Each row has a name. Each piece below is followed by the name of the row it came from. Each question is about the rows just above it.

|  36 | -44 |  48 |  43 |  -4 | -49 |  z934
| -41 |  37 |  34 |  30 |   3 |  22 |  z680
| -36 |  25 |   8 |  41 | -12 |   9 |  z957
| -48 |  26 |  59 | -15 |   2 |  24 |  z884
q: | -48 |  26 |  59 | -15 |   2 |  24 |
z884
q: | -41 |  37 |  34 |  30 |   3 |  22 |
z680
Which row holds |  36 | -44 |  48 |  43 |  -4 | -49 |?
z934

| -45 |  -2 |   3 |  -4 |  -2 |  12 |  40 |   9 |  24 | : z359
|  53 |  12 |  35 |  -8 |  -3 | -31 | -18 | -34 |  -3 | : z962
|  53 |  12 |  35 |  -8 |  -3 | -31 |  -8 |  -1 | -10 | : z315
| 11 | -2 |  3 | -4 | -2 | 12 | 40 |  9 | 24 | : z171
| 53 | 12 | 35 | -8 | -9 | -9 | 38 |  3 | 11 | : z148
Which row holds | 53 | 12 | 35 | -8 | -9 | -9 | 38 |  3 | 11 |?
z148
Where do | 11 | -2 |  3 | -4 | -2 | 12 | 40 |  9 | 24 | appear?
z171
Where do | -45 |  -2 |   3 |  -4 |  -2 |  12 |  40 |   9 |  24 | appear?
z359
q: |  53 |  12 |  35 |  -8 |  -3 | -31 |  -8 |  -1 | -10 |
z315

|  -1 |  34 |   3 | -17 |  37 | -20 | = z816
|   4 |   5 |  45 |  -7 | -21 |  -7 | = z622
|  8 | 20 | 30 | -7 | -7 | -4 | = z19
|  -1 |  29 | -25 | -13 |  46 | -10 | = z200
|   7 |  17 |  46 | -15 |  -2 | -17 | = z314
|   8 |  20 |  30 |  -7 | -56 |  -4 | = z766
|   4 |   5 |  45 |  -7 | -21 |  -7 | is in which row?
z622
q: |  -1 |  29 | -25 | -13 |  46 | -10 |
z200
Which row holds |   7 |  17 |  46 | -15 |  -2 | -17 |?
z314

|  14 | -31 | -46 | -18 |  -2 | -36 |  23 |  -4 |  15 | -27 |  -8 |  -9 |  -1 |   8 | -11 | -20 |   3 |  16 |  z990
|  31 |  63 |   8 |  11 |  -2 |  27 | -11 |  23 | -13 |  39 |  26 | -18 |  34 |  -3 |   9 |  51 |  34 |  -3 |  z891
|   0 |   3 | -42 | -56 | -12 |  26 |  58 | -48 |  27 |  28 |  37 |  -8 |  14 |   0 |  16 |  -9 |   2 |  27 |  z734
|  31 |  63 |   8 |  32 |  -2 |  27 | -11 |  23 | -32 |  39 |  26 | -18 |  34 |  -3 |   9 |  51 |  34 |  -3 |  z77
|  14 | -31 | -46 | -18 |  -2 | -36 |  23 |  -4 |  15 |  17 |  -2 |  28 | -13 | -18 | -21 |  -2 | -23 |   6 |  z189
|  31 |  63 |   8 |  32 |   3 |  27 | -11 |  23 | -32 |  39 |  26 | -18 |  34 |  -3 |   9 |  51 |  34 |  -3 |  z145
|   7 |  58 |  -4 |   1 |   1 |  -7 |  11 | -18 | -38 |  10 |  -9 |  -1 | -26 |   3 |  43 |  37 | -17 |  -3 |  z305
Where do |  31 |  63 |   8 |  32 |  -2 |  27 | -11 |  23 | -32 |  39 |  26 | -18 |  34 |  -3 |   9 |  51 |  34 |  -3 | appear?
z77
Which row holds |  31 |  63 |   8 |  32 |   3 |  27 | -11 |  23 | -32 |  39 |  26 | -18 |  34 |  -3 |   9 |  51 |  34 |  -3 |?
z145
The row with |   0 |   3 | -42 | -56 | -12 |  26 |  58 | -48 |  27 |  28 |  37 |  -8 |  14 |   0 |  16 |  -9 |   2 |  27 | is
z734
q: |  14 | -31 | -46 | -18 |  -2 | -36 |  23 |  -4 |  15 | -27 |  -8 |  -9 |  -1 |   8 | -11 | -20 |   3 |  16 |
z990
|  31 |  63 |   8 |  11 |  -2 |  27 | -11 |  23 | -13 |  39 |  26 | -18 |  34 |  -3 |   9 |  51 |  34 |  -3 | is in which row?
z891

|   9 |  19 |  27 |  29 |   4 |  -7 |  15 |  23 | -21 |   6 |  z976
|   4 |  -1 |  -6 | -17 | -18 |  19 | -15 | -16 |  -2 | -25 |  z121
|  16 |   2 | -14 | -12 |   6 |  12 | -35 | -17 |   1 | -25 |  z958
| -14 |  -9 |  -7 | -23 | -53 |  -6 |   2 |  -6 |   8 | -39 |  z801
|   0 |  -5 |  -6 | -16 | -17 |   0 | -27 | -13 |   2 | -20 |  z12
|   4 |  -1 |  -6 | -17 | -33 |  19 | -15 | -16 |  -2 | -25 |  z784
| -12 | -11 |  29 |  12 |  26 |  34 |  10 |   0 |  39 |  -8 |  z673
|   4 |  -6 | -15 | -23 | -19 |  14 | -16 |  -9 |   5 | -20 |  z771
| -22 |   9 |   3 |  21 | -17 |  15 | -23 |   4 |  17 | -15 |  z617
q: |  16 |   2 | -14 | -12 |   6 |  12 | -35 | -17 |   1 | -25 |
z958
Where do |   0 |  -5 |  -6 | -16 | -17 |   0 | -27 | -13 |   2 | -20 | appear?
z12

| 10 |  5 |  5 |  9 |  4 |  4 |  7 |  4 |  6 |  7 |  6 |  6 |  6 |  6 |  4 |  5 |  5 |  5 |  7 |  5 |  4 |  6 |  4 |  6 |  6 |  6 |  6 |  6 |  5 |  6 |  5 |  6 |  5 |  7 |  4 |  5 |  8 |  9 |  5 |  5 |  8 |  5 |  6 |  4 |  7 |  5 |  9 | -> z293
|  8 |  5 |  3 |  7 |  3 |  4 |  7 |  4 |  5 |  7 |  6 |  5 |  6 |  5 |  5 |  4 |  8 |  6 |  7 |  4 |  5 |  8 |  6 |  6 |  6 |  6 |  8 |  7 |  5 |  5 |  5 |  7 |  7 |  7 |  4 |  6 | 12 |  8 |  6 |  3 |  8 |  4 |  7 |  4 |  6 |  6 |  9 | -> z108
| 4 | 6 | 6 | 3 | 8 | 6 | 4 | 7 | 4 | 5 | 4 | 6 | 6 | 6 | 4 | 6 | 4 | 7 | 3 | 6 | 6 | 4 | 4 | 4 | 6 | 5 | 4 | 5 | 5 | 4 | 7 | 4 | 3 | 5 | 6 | 6 | 4 | 5 | 7 | 9 | 3 | 5 | 4 | 6 | 5 | 5 | 3 | -> z740
|  2 |  3 |  5 |  4 |  9 |  7 |  6 |  5 |  4 |  4 |  5 |  6 |  4 |  3 |  9 |  8 |  7 |  5 |  5 |  5 |  4 |  6 | 14 |  7 |  5 |  5 |  4 |  8 |  4 |  8 |  5 |  8 |  7 |  4 |  8 |  8 |  5 |  4 |  5 |  5 |  7 |  9 |  7 |  9 |  4 |  8 |  4 | -> z409
|  4 |  7 | 10 |  5 | 11 |  6 |  4 |  7 |  5 |  4 |  6 |  4 |  5 |  6 |  3 |  6 |  4 |  5 |  3 |  7 |  8 |  3 |  3 |  4 |  5 |  5 |  3 |  3 |  6 |  5 |  7 |  3 |  5 |  5 |  7 |  5 |  2 |  4 |  6 | 14 |  3 |  6 |  4 |  5 |  4 |  3 |  4 | -> z292
| 4 | 7 | 7 | 5 | 4 | 6 | 7 | 8 | 5 | 6 | 7 | 5 | 4 | 6 | 4 | 5 | 9 | 6 | 5 | 6 | 7 | 5 | 3 | 6 | 5 | 6 | 6 | 5 | 6 | 6 | 5 | 9 | 6 | 5 | 6 | 6 | 6 | 6 | 6 | 8 | 4 | 7 | 4 | 5 | 6 | 5 | 6 | -> z965
| 3 | 5 | 6 | 4 | 7 | 6 | 6 | 5 | 7 | 4 | 6 | 4 | 4 | 4 | 7 | 5 | 9 | 4 | 5 | 4 | 6 | 5 | 9 | 4 | 5 | 4 | 4 | 6 | 5 | 6 | 4 | 6 | 7 | 5 | 7 | 8 | 6 | 4 | 4 | 4 | 5 | 8 | 6 | 6 | 4 | 6 | 4 | -> z354
|  6 |  3 |  3 |  5 |  5 |  5 |  4 |  3 |  6 |  5 |  3 |  7 |  5 |  3 | 13 |  9 |  5 |  4 |  7 |  6 |  4 | 10 | 12 |  9 |  7 |  4 |  6 | 14 |  4 |  6 |  5 |  5 |  5 |  6 |  5 |  4 |  8 |  6 |  4 |  2 | 10 |  4 |  8 |  6 |  9 |  7 |  9 | -> z42
|  3 | 15 | 21 |  4 | 12 |  7 |  5 | 20 |  4 |  5 | 13 |  4 |  5 | 13 |  2 |  5 |  7 |  5 |  3 |  5 | 12 |  2 |  0 |  3 |  3 |  6 |  3 |  2 |  8 |  3 |  5 |  7 |  6 |  4 |  7 |  5 |  1 |  4 | 11 | 53 |  2 | 10 |  2 |  5 |  2 |  2 |  1 | -> z847
|  3 |  6 |  9 |  3 | 11 |  6 |  4 |  8 |  4 |  4 |  6 |  5 |  4 |  5 |  4 |  7 |  4 |  6 |  3 |  6 |  7 |  3 |  5 |  4 |  6 |  5 |  3 |  5 |  7 |  4 |  7 |  4 |  4 |  4 |  8 |  6 |  2 |  3 |  5 | 13 |  2 |  6 |  4 |  7 |  3 |  4 |  3 | -> z648
q: | 4 | 6 | 6 | 3 | 8 | 6 | 4 | 7 | 4 | 5 | 4 | 6 | 6 | 6 | 4 | 6 | 4 | 7 | 3 | 6 | 6 | 4 | 4 | 4 | 6 | 5 | 4 | 5 | 5 | 4 | 7 | 4 | 3 | 5 | 6 | 6 | 4 | 5 | 7 | 9 | 3 | 5 | 4 | 6 | 5 | 5 | 3 |
z740
q: | 4 | 7 | 7 | 5 | 4 | 6 | 7 | 8 | 5 | 6 | 7 | 5 | 4 | 6 | 4 | 5 | 9 | 6 | 5 | 6 | 7 | 5 | 3 | 6 | 5 | 6 | 6 | 5 | 6 | 6 | 5 | 9 | 6 | 5 | 6 | 6 | 6 | 6 | 6 | 8 | 4 | 7 | 4 | 5 | 6 | 5 | 6 |
z965
q: |  3 | 15 | 21 |  4 | 12 |  7 |  5 | 20 |  4 |  5 | 13 |  4 |  5 | 13 |  2 |  5 |  7 |  5 |  3 |  5 | 12 |  2 |  0 |  3 |  3 |  6 |  3 |  2 |  8 |  3 |  5 |  7 |  6 |  4 |  7 |  5 |  1 |  4 | 11 | 53 |  2 | 10 |  2 |  5 |  2 |  2 |  1 |
z847
Which row holds |  2 |  3 |  5 |  4 |  9 |  7 |  6 |  5 |  4 |  4 |  5 |  6 |  4 |  3 |  9 |  8 |  7 |  5 |  5 |  5 |  4 |  6 | 14 |  7 |  5 |  5 |  4 |  8 |  4 |  8 |  5 |  8 |  7 |  4 |  8 |  8 |  5 |  4 |  5 |  5 |  7 |  9 |  7 |  9 |  4 |  8 |  4 |?
z409

| -25 | -15 |  -6 |  46 |  32 |  16 | -25 | -32 |  -1 | -32 | : z621
| -41 |  12 | -25 | -15 | -25 |  10 |  34 | -45 | -24 |  48 | : z500
| -22 |  -9 |  39 | -50 | -13 | -12 | -28 |  14 | -50 |  41 | : z827
|  -5 | -23 |   5 |  51 | -51 |  17 |  10 |  -5 |   8 |  21 | : z514
| -34 |  45 |   2 |  -9 |  51 | -37 | -47 |  38 |  27 |  31 | : z133
| -25 |  23 |  -7 |  27 |  19 | -18 |  11 | -23 |   3 | -28 | : z739
| -37 |  32 | -15 |  24 | -44 |  10 |   9 |   8 |  -4 | -48 | : z861
|  10 | -41 |  50 |  19 |  14 | -29 | -36 |  18 |  24 |   7 | : z823
|  47 | -32 | -40 | -46 |  14 |  40 |  41 |  19 |   2 |  46 | : z341
| -22 | -51 | -19 |   6 |  20 |  30 | -10 |  51 | -39 | -11 | : z526
q: | -25 |  23 |  -7 |  27 |  19 | -18 |  11 | -23 |   3 | -28 |
z739
| -22 | -51 | -19 |   6 |  20 |  30 | -10 |  51 | -39 | -11 | is in which row?
z526
The row with | -25 | -15 |  -6 |  46 |  32 |  16 | -25 | -32 |  -1 | -32 | is
z621
q: |  10 | -41 |  50 |  19 |  14 | -29 | -36 |  18 |  24 |   7 |
z823

|   2 |   2 |  -5 | -10 |   5 |   3 |  -7 | -10 |  -7 |   6 |  10 |  -6 |   3 |   9 |   9 | -11 |  -8 |  -1 |   4 |   6 |   0 |   3 | -> z48
|   3 |   5 |  -6 |   4 |   4 |   3 | -13 |  -1 |   4 |   1 |   6 |   0 |   3 |  12 | -12 |   3 |   7 |   4 |   8 |  -8 |  -3 |  -1 | -> z555
| -23 |  -3 |  15 |  -7 |  -7 | -15 |  24 |  -5 |   1 |   0 | -18 |   0 | -15 | -29 |  11 |   1 |   5 |   3 |   6 |  -4 |   0 |   1 | -> z601
|   8 |   1 |  -4 |  13 |   1 |   5 |  -9 |   9 |   7 |  -3 |   2 |   4 |   4 |   9 | -17 |  12 |  18 |   7 |   7 |  -9 |  -1 |  -2 | -> z52
|   3 |   1 |  -2 |   6 |  -1 |   4 |  -7 |   3 |   4 |  -2 |   1 |   2 |   2 |   7 | -11 |   5 |   8 |   4 |   5 |  -7 |  -1 |  -1 | -> z205
|   3 |   2 | -14 | -30 |  18 |   4 |  -8 | -24 | -25 |  21 |  33 | -20 |   8 |  11 |  35 | -31 | -19 |  -5 |   6 |  27 |   3 |  14 | -> z268
|   3 |   5 |  -6 |   4 |   4 |   5 | -13 |  -1 |   4 |   1 |   6 |   0 |   3 |  12 | -12 |   3 |   7 |   4 |   8 |  -9 |  -3 |  -1 | -> z638
|  -2 |   2 |   2 |   8 |  -4 |   3 |  -7 |   3 |  10 |  -5 | -10 |   5 |  -4 |   3 | -16 |   8 |   7 |   4 |   4 | -14 |  -3 |  -5 | -> z527
|  10 |   9 | -25 |   3 |  24 |  18 | -34 |  -3 |   2 |   9 |  34 |  -6 |  15 |  35 | -12 |   3 |  12 |   7 |  21 |  -7 |  -4 |   2 | -> z786
|   9 |   1 |   3 |  42 | -11 |   6 |  -9 |  34 |  28 | -19 | -18 |  20 |   2 |   8 | -49 |  42 |  45 |  15 |   7 | -27 |  -3 | -12 | -> z393
| -23 |  -3 |  15 |  -7 |  -7 | -15 |  24 |  -5 |   1 |   0 | -18 |   0 | -15 | -29 |  11 |  -6 | -25 | -12 | -19 |  -1 |   0 |  -1 | -> z876
|   9 |   5 |  -8 |   9 |   3 |   9 | -19 |   3 |   6 |   0 |   8 |   1 |   6 |  20 | -23 |   9 |  18 |  10 |  14 | -13 |  -2 |  -1 | -> z485
|   9 |   5 |  -8 |   9 |   3 |   9 | -19 |   3 |   6 |   0 |   8 |   1 |   6 |  20 | -23 |   9 |  18 |  10 |  14 | -13 |  -2 |  -1 | is in which row?
z485
Which row holds |  -2 |   2 |   2 |   8 |  -4 |   3 |  -7 |   3 |  10 |  -5 | -10 |   5 |  -4 |   3 | -16 |   8 |   7 |   4 |   4 | -14 |  -3 |  -5 |?
z527
|   9 |   1 |   3 |  42 | -11 |   6 |  -9 |  34 |  28 | -19 | -18 |  20 |   2 |   8 | -49 |  42 |  45 |  15 |   7 | -27 |  -3 | -12 | is in which row?
z393

